Here is a tiny trained network, its code and every weight. The questions are about switching its units off for an input and a class, where a switched-off unit gives its printed mean instead of its output.

import numpy as np


def w(rows, s, z=0):
    codes = np.array(rows[::2]) - 128.0
    scale = np.full(codes.shape[1], s)
    scale[-1] = z or s
    return codes * scale


def f(y):
    return np.maximum(y, 0)


def log_softmax(a):
    a = a - a.max(-1, keepdims=True)
    return a - np.log(np.exp(a).sum(-1, keepdims=True))


def net(x, mask):
    res = np.array(x, float).reshape(1, 5) / 4 @ E
    y = f(res @ A[0][:, :-1].T + A[0][:, -1])
    res = res + np.where(mask, y, B[0][:, -1]) @ B[0][:, :-1]
    return log_softmax(res[-1] @ U[:, :-1].T + U[:, -1])


A, B = {}, {}
E = w([
[174,208,112,98,216],'x0',
[136,107,144,130,155],'x1',
[96,181,113,128,77],'x2',
[69,95,93,127,252],'x3',
[142,141,122,254,137],'x4',
],0.013)
A[0] = w([
[170,145,163,196,101,110],'n0',
[143,49,195,242,31,130],'n1',
[199,94,148,189,63,127],'n2',
[137,156,83,62,196,84],'n3',
[189,79,95,87,87,155],'n4',
[111,115,93,158,146,92],'n5',
[75,129,102,6,194,115],'n6',
[128,122,34,185,191,156],'n7',
[132,170,150,207,156,141],'n8',
[177,152,142,177,172,135],'n9',
[194,167,232,20,84,174],'n10',
[204,209,69,122,165,210],'n11',
[213,130,232,28,68,142],'n12',
[55,121,62,250,189,117],'n13',
[34,60,113,121,92,239],'n14',
[63,27,124,145,75,255],'n15',
],0.012,0.007)
B[0] = w([
[171,130,74,180,118,186],'n0',
[54,237,47,211,145,249],'n1',
[138,172,102,179,115,208],'n2',
[69,144,78,175,196,197],'n3',
[50,112,152,119,120,172],'n4',
[101,51,175,118,79,151],'n5',
[103,115,38,162,241,230],'n6',
[93,164,178,122,133,210],'n7',
[172,137,181,117,73,194],'n8',
[150,102,176,201,131,188],'n9',
[89,134,224,161,161,231],'n10',
[200,252,224,165,158,223],'n11',
[67,91,247,151,107,225],'n12',
[32,111,212,86,97,229],'n13',
[57,84,74,62,112,217],'n14',
[2,12,66,96,63,232],'n15',
],0.0084,0.016)
U = w([
[84,109,161,146,43,244],'0',
[108,175,65,210,128,191],'1',
[121,176,204,123,120,133],'2',
[250,158,158,217,70,14],'3',
[116,88,60,49,106,4],'4',
],0.013,0.0032)

Each question gives the input, the list of numbers given to net, and the class t.
The units are the neurons (one row each of A and B). Each row of codes is followed by its name. A weight is (code - 128) times the scale printed after its matrix; where a second scale follows, it is the last column's (A, B and U).
mask holds one flag per neuron, in row order. A switched-off neuron (its flag False) gives its mean, the last column of its row in B, instead of its output. The means were averaged over made-up inputs and are rounded, as every weight is.
A unit's drop is (log p(t) with every unit on - log p(t) with that unit switched off) / (log p(t) with every unit on - log p(t) with every unit switched off).
The circuit of an input: a set's keep is (log p(t) with only the set's units on - log p(t) with every unit switched off) / (log p(t) with every unit on - log p(t) with every unit switched off). Starting from the 12 units with the biggest drops (on a tie, the unit counted first), units are removed one at a time, each time the one whose removal leaves the highest keep (on an exact tie, the one counted first), for as long as the keep stays at least 0.8.
units of the circuit, in order: the units of the circuit, biggest drop first
k most important neurons: the k neurons with the biggest drops, biggest first
drop when u is switched off: that unit's drop, to one decimal
input [1,4,-2,0,-2], class 2: units of the circuit, in order => (n15)
input [2,0,-3,-5,-7], class 2: 2 most important neurons => (n15 n10)
input [2,-3,1,-5,1], class 3: units of the circuit, in order => (n13 n15 n14)
input [4,-3,-1,8,2], class 2: 2 most important neurons => (n13 n1)
input [-8,5,5,0,7], class 1: 2 most important neurons => (n1 n12)
input [5,0,4,3,-8], class 1: 2 most important neurons => (n6 n3)
input [-5,5,8,-1,6], class 1: 2 most important neurons => (n1 n12)
input [-6,7,5,2,8], class 0: 2 most important neurons => (n13 n15)
input [-6,2,-8,0,6], class 1: 3 most important neurons => (n1 n12 n2)
input [2,8,-4,5,1], class 2: 2 most important neurons => (n1 n13)
input [4,5,3,8,1], class 2: 2 most important neurons => (n13 n1)
input [7,3,-2,5,1], class 2: 2 most important neurons => (n1 n11)
input [-8,8,2,-1,6], class 1: drop when n1 is switched off => 3.9
input [-1,1,8,2,6], class 0: units of the circuit, in order => (n13)
input [-4,-5,8,-2,3], class 1: drop when n1 is switched off => 0.7
input [3,-7,-6,-1,5], class 3: drop when n7 is switched off => 0.0
